Below are the code and all the weights of a small trained network. Each question names an input and a class and asks about switching units off, where a switched-off unit gives its printed mean instead of its output.

import numpy as np


def w(rows, s, z=0):
    codes = np.array(rows[::2]) - 128.0
    scale = np.full(codes.shape[1], s)
    scale[-1] = z or s
    return codes * scale


def f(y):
    return np.maximum(y, 0)


def log_softmax(a):
    a = a - a.max(-1, keepdims=True)
    return a - np.log(np.exp(a).sum(-1, keepdims=True))


def net(x, mask):
    res = np.array(x, float).reshape(1, 8) / 4 @ E
    y = f(res @ A[0][:, :-1].T + A[0][:, -1])
    res = res + np.where(mask, y, B[0][:, -1]) @ B[0][:, :-1]
    return log_softmax(res[-1] @ U[:, :-1].T + U[:, -1])


A, B = {}, {}
E = w([
[129,129,128],'x0',
[218,154,1],'x1',
[130,130,127],'x2',
[129,128,130],'x3',
[31,245,92],'x4',
[222,203,204],'x5',
[130,128,127],'x6',
[128,129,127],'x7',
],0.0067)
A[0] = w([
[136,160,159,74],'N0',
[155,139,82,55],'N1',
[94,93,169,109],'N2',
[140,67,150,105],'N3',
[102,157,114,68],'N4',
[160,174,164,204],'N5',
[157,101,65,147],'N6',
[148,89,136,66],'N7',
[148,71,155,73],'N8',
[138,130,110,203],'N9',
[164,128,69,51],'N10',
[156,161,153,93],'N11',
[100,118,170,35],'N12',
[134,136,93,143],'N13',
[143,99,133,81],'N14',
[106,122,172,56],'N15',
[104,91,192,69],'N16',
[93,160,135,81],'N17',
[88,87,97,70],'N18',
[158,101,123,127],'N19',
[148,113,136,86],'N20',
[143,251,154,111],'N21',
[92,138,158,102],'N22',
[194,104,176,142],'N23',
[139,150,91,80],'N24',
[161,94,158,78],'N25',
[153,122,100,191],'N26',
[180,140,71,57],'N27',
[152,182,158,95],'N28',
[102,178,116,46],'N29',
[161,160,152,59],'N30',
[134,119,114,255],'N31',
[149,138,142,98],'N32',
[125,132,168,164],'N33',
[109,125,189,63],'N34',
[59,130,148,88],'N35',
[143,122,116,235],'N36',
[96,85,61,96],'N37',
[96,175,122,68],'N38',
[95,92,114,142],'N39',
[171,52,125,67],'N40',
[91,165,131,64],'N41',
[74,89,205,48],'N42',
[167,166,182,75],'N43',
[55,86,92,82],'N44',
[103,107,98,71],'N45',
[100,118,155,80],'N46',
[176,53,149,81],'N47',
],0.015,0.0098)
B[0] = w([
[149,111,91,140],'N0',
[255,183,127,148],'N1',
[164,145,163,171],'N2',
[69,177,77,166],'N3',
[98,154,39,142],'N4',
[108,64,151,223],'N5',
[156,148,160,198],'N6',
[116,152,65,140],'N7',
[116,184,84,156],'N8',
[100,139,213,204],'N9',
[200,145,121,158],'N10',
[150,70,98,152],'N11',
[182,159,123,138],'N12',
[152,130,170,168],'N13',
[109,140,83,136],'N14',
[200,155,118,142],'N15',
[190,155,138,165],'N16',
[154,164,78,151],'N17',
[163,89,116,153],'N18',
[93,137,109,162],'N19',
[113,125,60,135],'N20',
[102,95,93,208],'N21',
[167,168,125,159],'N22',
[66,121,105,208],'N23',
[201,184,127,147],'N24',
[125,148,85,153],'N25',
[114,140,171,201],'N26',
[181,129,135,171],'N27',
[138,77,94,162],'N28',
[81,208,56,146],'N29',
[160,63,75,143],'N30',
[55,127,201,255],'N31',
[121,98,100,138],'N32',
[116,136,152,179],'N33',
[192,144,125,153],'N34',
[140,144,133,176],'N35',
[73,128,191,235],'N36',
[142,85,126,176],'N37',
[104,159,66,153],'N38',
[144,72,153,175],'N39',
[123,174,73,171],'N40',
[143,162,86,149],'N41',
[191,149,128,179],'N42',
[165,64,88,165],'N43',
[147,60,103,185],'N44',
[162,81,90,140],'N45',
[179,139,131,143],'N46',
[98,175,62,181],'N47',
],0.0084,0.0098)
U = w([
[100,165,7,70],'0',
[223,158,121,20],'1',
[102,111,127,255],'2',
[143,16,55,1],'3',
[99,124,138,193],'4',
[100,123,132,187],'5',
[102,124,133,164],'6',
[100,118,138,148],'7',
],0.018,0.0072)

Each question gives the input, the list of numbers given to net, and the class t.
The units are the neurons (one row each of A and B). Each row of codes is followed by its name. A weight is (code - 128) times the scale printed after its matrix; where a second scale follows, it is the last column's (A, B and U).
mask holds one flag per neuron, in row order. A switched-off neuron (its flag False) gives its mean, the last column of its row in B, instead of its output. The means were averaged over made-up inputs and are rounded, as every weight is.
A unit's drop is (log p(t) with every unit on - log p(t) with that unit switched off) / (log p(t) with every unit on - log p(t) with every unit switched off).
The circuit of an input: a set's keep is (log p(t) with only the set's units on - log p(t) with every unit switched off) / (log p(t) with every unit on - log p(t) with every unit switched off). Starting from the 12 units with the biggest drops (on a tie, the unit counted first), units are removed one at a time, each time the one whose removal leaves the highest keep (on an exact tie, the one counted first), for as long as the keep stays at least 0.8.
units of the circuit, in order: the units of the circuit, biggest drop first
unit that matters most: the unit with the biggest drop
top k neurons: the k neurons with the biggest drops, biggest first
drop of u: that unit's drop, to one decimal
input [-7,-5,-5,-7,-7,8,-3,-3], class 3: units of the circuit, in order => N43; N5
input [2,-6,-3,2,6,-8,3,8], class 3: units of the circuit, in order => N44; N18
input [-1,4,3,-7,6,-7,-3,0], class 3: top 4 neurons => N44; N37; N45; N18
input [-5,6,7,-2,4,-7,-4,0], class 3: units of the circuit, in order => N37
input [-3,7,-6,-3,-3,-2,7,1], class 1: units of the circuit, in order => N1; N6
input [6,5,0,5,-6,4,4,6], class 0: units of the circuit, in order => N47; N23
input [3,-1,-2,-4,-6,8,-3,6], class 3: top 2 neurons => N43; N5
input [-3,-7,0,-1,-5,-6,4,1], class 1: top 2 neurons => N42; N16
input [-2,-5,-7,-1,-8,-8,8,1], class 0: top 2 neurons => N3; N47
input [-2,8,-6,-4,-6,-1,-8,1], class 1: top 2 neurons => N1; N10
input [6,7,-8,7,-6,-1,-7,0], class 4: drop of N36 => 0.3
input [5,-7,-7,1,-1,8,-3,4], class 3: drop of N47 => 0.0
input [-3,6,-2,4,4,-5,8,0], class 7: drop of N31 => 0.1
input [1,-7,-8,3,6,8,5,6], class 3: unit that matters most => N21
